[[142 130 115 148 116 114 126 107 136]
 [123 128 156 117 137 140 129 152 127]
 [128 128 132 140 117 117 124 127 121]]
->
[[136 142 130 115 148 116 114 126 107]
 [127 123 128 156 117 137 140 129 152]
 [121 128 128 132 140 117 117 124 127]]

[[125 129 121 129 121 131 122 158 120]
 [124 126 124 133 144 123 122 127 127]
 [126 123 119 134 134 124 145 133 123]
 [129 130 129 122 119 131 127 124 126]
 [131 131 132 122 117 132 128 122 126]
 [123 126 124 133 143 122 121 130 130]]
->
[[120 125 129 121 129 121 131 122 158]
 [127 124 126 124 133 144 123 122 127]
 [123 126 123 119 134 134 124 145 133]
 [126 129 130 129 122 119 131 127 124]
 [126 131 131 132 122 117 132 128 122]
 [130 123 126 124 133 143 122 121 130]]

[[123 125 134 106 126]
 [120 141 132 133 114]]
->
[[126 123 125 134 106]
 [114 120 141 132 133]]

[[124 136]
 [138 125]
 [156 150]
 [124 131]
 [110 116]
 [123 132]
 [116 122]
 [139 153]
 [154 147]]
->
[[136 124]
 [125 138]
 [150 156]
 [131 124]
 [116 110]
 [132 123]
 [122 116]
 [153 139]
 [147 154]]

[[133 147 133 129 118 125 118 135]
 [127 125 131 123 121 133 118 149]
 [133 118 124 134 132 148 129 123]
 [127 114 128 125 127 141 123 144]
 [134 146 132 130 118 127 117 135]
 [133 118 125 133 133 148 129 121]
 [133 119 124 134 133 148 130 121]
 [136 129 127 137 131 143 129 113]
 [137 148 131 134 122 130 121 123]]
->
[[135 133 147 133 129 118 125 118]
 [149 127 125 131 123 121 133 118]
 [123 133 118 124 134 132 148 129]
 [144 127 114 128 125 127 141 123]
 [135 134 146 132 130 118 127 117]
 [121 133 118 125 133 133 148 129]
 [121 133 119 124 134 133 148 130]
 [113 136 129 127 137 131 143 129]
 [123 137 148 131 134 122 130 121]]

[[152 120 118]
 [145 129 115]
 [148 133 117]]
->
[[118 152 120]
 [115 145 129]
 [117 148 133]]

[[143 123 145 139 129 132 129 128 134 120 138 120]
 [122 142 115 123 125 126 120 134 127 137 133 133]
 [143 121 145 138 130 133 131 127 134 120 135 122]
 [128 122 151 147 127 138 134 142 133 123 142 116]
 [128 137 118 119 133 122 118 119 130 131 130 128]
 [140 122 149 137 127 138 138 130 129 115 142 114]
 [133 134 122 120 138 120 125 116 132 132 125 132]
 [121 137 112 122 112 133 129 141 118 132 128 135]]
->
[[120 143 123 145 139 129 132 129 128 134 120 138]
 [133 122 142 115 123 125 126 120 134 127 137 133]
 [122 143 121 145 138 130 133 131 127 134 120 135]
 [116 128 122 151 147 127 138 134 142 133 123 142]
 [128 128 137 118 119 133 122 118 119 130 131 130]
 [114 140 122 149 137 127 138 138 130 129 115 142]
 [132 133 134 122 120 138 120 125 116 132 132 125]
 [135 121 137 112 122 112 133 129 141 118 132 128]]

[[134 130 134 131 132 138 128 128 130 134 134 136 135]
 [130 112 133 141 111 134 119 122 141 109 132 134 108]
 [102 144 103  99 146 105 146 139 109 141 103 104 139]]
->
[[135 134 130 134 131 132 138 128 128 130 134 134 136]
 [108 130 112 133 141 111 134 119 122 141 109 132 134]
 [139 102 144 103  99 146 105 146 139 109 141 103 104]]
---
[[138 131 131 128 116]
 [122 127 129 151 122]
 [136 119 127 130 120]
 [135 132 141 138 122]
 [130 121 135 115 136]]
->
[[122 127 129]
 [136 119 127]]

[[127 127 124]
 [127 124 153]
 [125 123 122]]
->
[[127 124 153]
 [125 123 122]]

[[113 112 155 150 155]
 [121 119 143 138 143]
 [118 115 148 141 148]
 [117 113 149 145 149]
 [116 113 149 144 149]]
->
[[121 119 143]
 [118 115 148]]

[[120 119 147 126]
 [123 129 116 119]
 [124 150 117 101]
 [110 127 121 114]
 [104 145 109 126]]
->
[[123 129 116]
 [124 150 117]]

[[125 107 142 110]
 [149 138 147 127]
 [110 113 141 154]
 [147 139 130 136]
 [112 119 133 141]]
->
[[149 138 147]
 [110 113 141]]

[[102 116 152]
 [112 114 112]
 [122 138 127]]
->
[[112 114 112]
 [122 138 127]]

[[131 129 132 131 117]
 [136 121 126 130 100]
 [109 129 150 119 107]
 [153 151 105 122 122]
 [128 131 125 125 127]]
->
[[136 121 126]
 [109 129 150]]

[[130 128 126 143]
 [129 123 130 143]
 [127 120 131 135]
 [151 114 137 133]
 [126 122 134 135]]
->
[[129 123 130]
 [127 120 131]]
---
[[131 124 118 122 140 136 124 132 121 121 140 126 135]
 [140 125 112 115 132 134 115 124 137 109 138 123 126]
 [116 130 128 122 133 132 128 148 108 127 126 144 144]
 [101 112 126 113 128 134 114 121 124 121 137 121 127]
 [122 118 145 133 134 133 133 128 115 148 134 128 128]]
->
[[122 118 145 133 134 133 133 128 115 148 134 128 128]
 [131 124 118 122 140 136 124 132 121 121 140 126 135]
 [140 125 112 115 132 134 115 124 137 109 138 123 126]
 [116 130 128 122 133 132 128 148 108 127 126 144 144]
 [101 112 126 113 128 134 114 121 124 121 137 121 127]]

[[113 114 136 110 124 121 112 116 121 122 120 111 111 114 122 125]
 [154 126 121 121 124 115 125 122 130 114 124 119 119 124 118 128]
 [118 147 116 124 117 121 131 144 141 113 115 143 143 144 120 109]
 [128 127 143 133 113 113 132 121 141 141 110 122 124 122 111 116]
 [127 136 141 132 117 117 138 136 124 137 112 140 133 138 114 116]
 [119 134 108 121 127 127 124 145 128 111 125 143 141 149 129 127]]
->
[[119 134 108 121 127 127 124 145 128 111 125 143 141 149 129 127]
 [113 114 136 110 124 121 112 116 121 122 120 111 111 114 122 125]
 [154 126 121 121 124 115 125 122 130 114 124 119 119 124 118 128]
 [118 147 116 124 117 121 131 144 141 113 115 143 143 144 120 109]
 [128 127 143 133 113 113 132 121 141 141 110 122 124 122 111 116]
 [127 136 141 132 117 117 138 136 124 137 112 140 133 138 114 116]]

[[137 134 131 120 124 127 138 120 143 127 132 136 113]
 [127 139 135 120 121 133 129 117 127 125 132 130 113]
 [130 122 126 142 124 120 122 145 135 132 113 122 129]
 [136 130 136 119 129 132 147 117 142 128 150 144 115]
 [120 135 122 124 136 134 126 125 106 137 122 124 136]
 [127 137 137 122 119 131 128 117 129 126 130 130 111]
 [122 137 138 125 121 134 127 120 122 129 131 128 115]]
->
[[122 137 138 125 121 134 127 120 122 129 131 128 115]
 [137 134 131 120 124 127 138 120 143 127 132 136 113]
 [127 139 135 120 121 133 129 117 127 125 132 130 113]
 [130 122 126 142 124 120 122 145 135 132 113 122 129]
 [136 130 136 119 129 132 147 117 142 128 150 144 115]
 [120 135 122 124 136 134 126 125 106 137 122 124 136]
 [127 137 137 122 119 131 128 117 129 126 130 130 111]]

[[155 128 113]
 [156 137 138]
 [108 125 145]
 [151 139 147]
 [109 138 152]
 [137 147 125]
 [119 143 149]
 [138 135 128]
 [104 135 150]
 [112 145 152]
 [110 120 141]]
->
[[110 120 141]
 [155 128 113]
 [156 137 138]
 [108 125 145]
 [151 139 147]
 [109 138 152]
 [137 147 125]
 [119 143 149]
 [138 135 128]
 [104 135 150]
 [112 145 152]]

[[114 127 128 128 128]
 [134 122 155 128 115]
 [128 147 144 109 138]
 [130 128 129 128 127]
 [125 127 129 129 126]
 [126 145 129 128 128]]
->
[[126 145 129 128 128]
 [114 127 128 128 128]
 [134 122 155 128 115]
 [128 147 144 109 138]
 [130 128 129 128 127]
 [125 127 129 129 126]]

[[130 127 142 121 138 140]
 [132 129 143 118 128 142]
 [134 132 137 117 131 140]
 [130 130 121 113 118 137]
 [120 130 113 116 120 131]
 [136 102 146 139 122 127]
 [112 106 135 112 119 145]
 [125 125 118 117 118 133]]
->
[[125 125 118 117 118 133]
 [130 127 142 121 138 140]
 [132 129 143 118 128 142]
 [134 132 137 117 131 140]
 [130 130 121 113 118 137]
 [120 130 113 116 120 131]
 [136 102 146 139 122 127]
 [112 106 135 112 119 145]]
